Below is a small trained network, with its code and all its weights. Each question gives an input and a target symbol and asks what happens when units are switched off, that is, made to give their printed mean instead of their output.

import numpy as np


def w(rows, s, z=0):
    codes = np.array(rows[::2]) - 128.0
    scale = np.full(codes.shape[1], s)
    scale[-1] = z or s
    return codes * scale


def norm(h):
    return h / np.sqrt((h * h).mean(-1, keepdims=True) + 1e-5)


def f(y):
    return y / 2 * (1 + np.tanh(0.7978845608 * (y + 0.044715 * y**3)))


def softmax(a):
    e = np.exp(a - a.max(-1, keepdims=True))
    return e / e.sum(-1, keepdims=True)


def log_softmax(a):
    a = a - a.max(-1, keepdims=True)
    return a - np.log(np.exp(a).sum(-1, keepdims=True))


def net(x, mask):
    ids = ['ΔΘΣαβγεζημξπτψ'.index(c) for c in x.split()]
    T = len(ids)
    res = E[ids] + P[:T]
    u = 0
    for l in range(2):
        r = norm(res)
        for j in range(3):
            rows = slice(2 * j, 2 * j + 2)
            q, k, v = (r @ M[l][rows].T for M in (Q, K, V))
            z = softmax(np.where(np.tri(T) > 0, q @ k.T / 2**0.5, -1e9)) @ v
            o = O[l][rows]
            res = res + np.where(mask[u + j], z, o[:, -1]) @ o[:, :-1]
        u += 3
        y = f(norm(res) @ A[l][:, :-1].T + A[l][:, -1])
        res = res + np.where(mask[u : u + 4], y, B[l][:, -1]) @ B[l][:, :-1]
        u += 4
    return log_softmax(norm(res)[-1] @ U[:, :-1].T + U[:, -1])


Q, K, V, O, A, B = {}, {}, {}, {}, {}, {}
E = w([
[156,119,144,151,107,96,187],'Δ',
[132,83,136,80,163,122,151],'Θ',
[133,157,123,87,89,118,146],'Σ',
[149,4,181,71,174,245,142],'α',
[91,189,52,142,170,128,112],'β',
[128,98,65,108,139,46,134],'γ',
[106,120,148,138,119,174,175],'ε',
[106,157,130,129,143,125,131],'ζ',
[108,141,123,105,82,99,135],'η',
[97,95,93,165,166,80,174],'μ',
[144,187,111,175,144,179,43],'ξ',
[158,115,71,97,135,101,235],'π',
[66,93,178,107,183,156,102],'τ',
[179,47,159,127,135,84,89],'ψ',
],0.027)
P = w([
[40,128,254,50,6,180,184],'0',
[74,109,182,105,63,172,143],'1',
[92,113,154,136,108,164,127],'2',
[107,116,143,154,122,158,114],'3',
[120,123,140,167,136,153,114],'4',
[127,111,147,169,132,146,109],'5',
[137,111,144,175,135,140,106],'6',
[144,114,147,182,137,136,97],'7',
[150,109,139,182,136,135,97],'8',
[148,100,126,193,129,127,90],'9',
[153,98,123,199,137,125,79],'10',
[142,90,114,224,142,111,74],'11',
],0.0081)
Q[0] = w([
[144,47,134,207,194,28,164],'0.h1',
[52,205,162,34,254,230,83],'0.h1',
[89,55,231,78,118,107,94],'0.h2',
[117,163,229,90,160,192,11],'0.h2',
[34,191,131,51,64,113,95],'0.h3',
[40,107,104,111,164,33,115],'0.h3',
],0.0062)
K[0] = w([
[191,91,126,118,212,183,201],'0.h1',
[2,80,84,53,193,156,142],'0.h1',
[139,34,58,115,178,134,136],'0.h2',
[73,203,107,116,132,200,169],'0.h2',
[78,139,188,80,63,112,62],'0.h3',
[117,128,106,158,168,62,37],'0.h3',
],0.0069)
V[0] = w([
[78,100,137,134,141,144,131],'0.h1',
[74,113,91,100,164,96,121],'0.h1',
[131,162,186,124,142,127,101],'0.h2',
[191,98,147,115,127,164,88],'0.h2',
[125,88,107,46,101,88,21],'0.h3',
[145,197,62,1,114,101,134],'0.h3',
],0.0087)
O[0] = w([
[62,101,84,146,133,145,39,191],'0.h1',
[123,135,119,104,155,171,80,165],'0.h1',
[165,44,124,208,100,48,149,102],'0.h2',
[188,157,253,113,244,161,113,97],'0.h2',
[145,198,103,152,178,153,102,37],'0.h3',
[141,149,99,214,182,125,123,1],'0.h3',
],0.0073,0.0043)
A[0] = w([
[143,136,204,109,113,50,120,155],'0.n1',
[106,162,133,28,78,83,149,4],'0.n2',
[143,193,93,152,83,90,145,160],'0.n3',
[75,170,141,127,91,254,150,76],'0.n4',
],0.0099,0.0036)
B[0] = w([
[153,191,75,163,122,116,150,244],'0.n1',
[97,118,1,169,214,222,75,171],'0.n2',
[123,91,181,202,84,181,107,218],'0.n3',
[49,182,150,56,10,113,219,253],'0.n4',
],0.0086,0.0023)
Q[1] = w([
[119,72,160,82,144,174,66],'1.h1',
[123,2,88,116,122,41,147],'1.h1',
[208,73,112,158,51,15,194],'1.h2',
[180,159,245,48,105,125,36],'1.h2',
[60,203,158,184,108,234,122],'1.h3',
[69,95,137,103,227,166,165],'1.h3',
],0.0082)
K[1] = w([
[127,134,173,108,155,161,92],'1.h1',
[153,65,29,60,213,101,127],'1.h1',
[209,88,127,139,144,11,182],'1.h2',
[114,162,138,119,180,169,205],'1.h2',
[79,144,91,126,43,151,123],'1.h3',
[135,79,112,68,142,138,95],'1.h3',
],0.011)
V[1] = w([
[182,214,79,138,124,90,165],'1.h1',
[143,85,117,3,111,152,87],'1.h1',
[151,62,114,184,200,2,90],'1.h2',
[125,213,143,138,173,147,204],'1.h2',
[103,146,147,137,57,195,65],'1.h3',
[131,192,189,181,198,107,149],'1.h3',
],0.0077)
O[1] = w([
[197,119,123,2,96,118,102,37],'1.h1',
[144,119,94,103,200,87,157,172],'1.h1',
[90,90,113,106,96,138,116,193],'1.h2',
[82,153,106,154,172,154,194,3],'1.h2',
[167,124,173,72,151,112,99,133],'1.h3',
[56,91,68,117,99,123,121,23],'1.h3',
],0.011,0.0046)
A[1] = w([
[106,251,109,141,124,124,128,2],'1.n1',
[100,133,144,163,142,120,131,211],'1.n2',
[133,128,99,166,136,69,99,112],'1.n3',
[120,190,180,156,125,153,133,111],'1.n4',
],0.015,0.0033)
B[1] = w([
[218,56,26,177,11,200,180,212],'1.n1',
[201,137,122,166,121,153,36,233],'1.n2',
[132,137,144,39,112,130,168,234],'1.n3',
[107,180,81,108,185,155,48,254],'1.n4',
],0.012,0.0047)
U = w([
[132,113,129,120,121,109,119,97],'Δ',
[161,112,88,86,136,138,200,108],'Θ',
[170,129,75,144,94,188,84,139],'Σ',
[202,115,208,94,99,89,79,169],'α',
[91,159,168,90,86,140,142,205],'β',
[142,141,108,122,209,93,134,163],'γ',
[112,156,64,8,140,101,93,54],'ε',
[109,160,150,100,143,129,35,244],'ζ',
[171,155,168,192,71,88,164,59],'η',
[132,135,129,123,117,100,118,96],'μ',
[142,69,175,98,143,210,128,4],'ξ',
[129,130,127,125,120,110,120,63],'π',
[49,73,99,141,118,151,114,156],'τ',
[128,142,126,123,120,100,116,66],'ψ',
],0.013,0.0039)

Each question gives the input, a string of symbols that net reads in full, and the target symbol t.
The units are the heads (2 rows each of Q, K, V and O) and the neurons (one row each of A and B). Each row of codes is followed by its name. A weight is (code - 128) times the scale printed after its matrix; where a second scale follows, it is the last column's (O, A, B and U).
mask holds one flag per unit, layer by layer, with each layer's heads first. A switched-off unit (its flag False) gives its mean, the last column of its rows in O or B, instead of its output. The means were averaged over made-up inputs and are rounded, as every weight is.
A unit's drop is (log p(t) with every unit on - log p(t) with that unit switched off) / (log p(t) with every unit on - log p(t) with every unit switched off).
The circuit of an input: a set's keep is (log p(t) with only the set's units on - log p(t) with every unit switched off) / (log p(t) with every unit on - log p(t) with every unit switched off). Starting from the 12 units with the biggest drops (on a tie, the unit counted first), units are removed one at a time, each time the one whose removal leaves the highest keep (on an exact tie, the one counted first), for as long as the keep stays at least 0.8.
circuit, biggest first: the units of the circuit, biggest drop first
most important unit: the unit with the biggest drop
top k neurons: the k neurons with the biggest drops, biggest first
k most important neurons of layer l: the k neurons of layer l with the biggest drops, biggest first
which heads matter: for each layer, one digit per head in row order, 1 if its drop is at least 0.15 and else 0, layers parted by /
drop of u: that unit's drop, to one decimal
input ε η ε ψ η, target ζ: circuit, biggest first	0.h3, 1.n4
input μ Θ μ β ξ ε β ψ π ψ ξ η, target Σ: most important unit	0.n2
input μ τ ε ζ π μ ε ε, target β: top 2 neurons	0.n4, 1.n1
input ξ Σ μ μ Σ, target ζ: 2 most important neurons of layer 1	1.n4, 1.n1
input ζ γ ξ ψ π ψ, target Θ: which heads matter	110 / 111
input ψ π μ Θ Θ μ, target γ: which heads matter	010 / 100
input μ ψ μ ψ, target τ: circuit, biggest first	0.h2, 1.h3, 1.h2
input π ψ ψ ψ μ Δ ζ ξ μ ψ, target τ: circuit, biggest first	1.h3, 0.h2, 1.h2
input μ μ ψ π ψ μ, target α: circuit, biggest first	0.h2, 1.h2
input ε ε η, target Σ: which heads matter	000 / 010
input ξ ζ ξ ψ ξ ε ψ μ Σ γ ζ Σ, target ζ: which heads matter	011 / 001
input μ γ γ μ, target ε: which heads matter	110 / 100
input Θ τ μ Σ, target Σ: which heads matter	000 / 010
input μ α ζ, target Σ: which heads matter	000 / 010
input π μ ξ ζ ψ ξ ξ Σ ζ ξ ζ, target α: which heads matter	010 / 000
input ψ μ π Σ ζ ζ η η, target ζ: most important unit	0.n3
input η ψ μ ψ μ ζ Σ ε ε, target β: which heads matter	000 / 000
input τ μ ψ μ μ τ ζ Θ, target γ: which heads matter	000 / 100
input η ζ γ μ ε ζ ξ ε ζ, target α: top 3 neurons	0.n4, 1.n4, 0.n2
input ζ Δ ε ψ Σ, target Σ: most important unit	0.n2
input ζ μ γ μ, target ε: drop of 1.h3	0.1
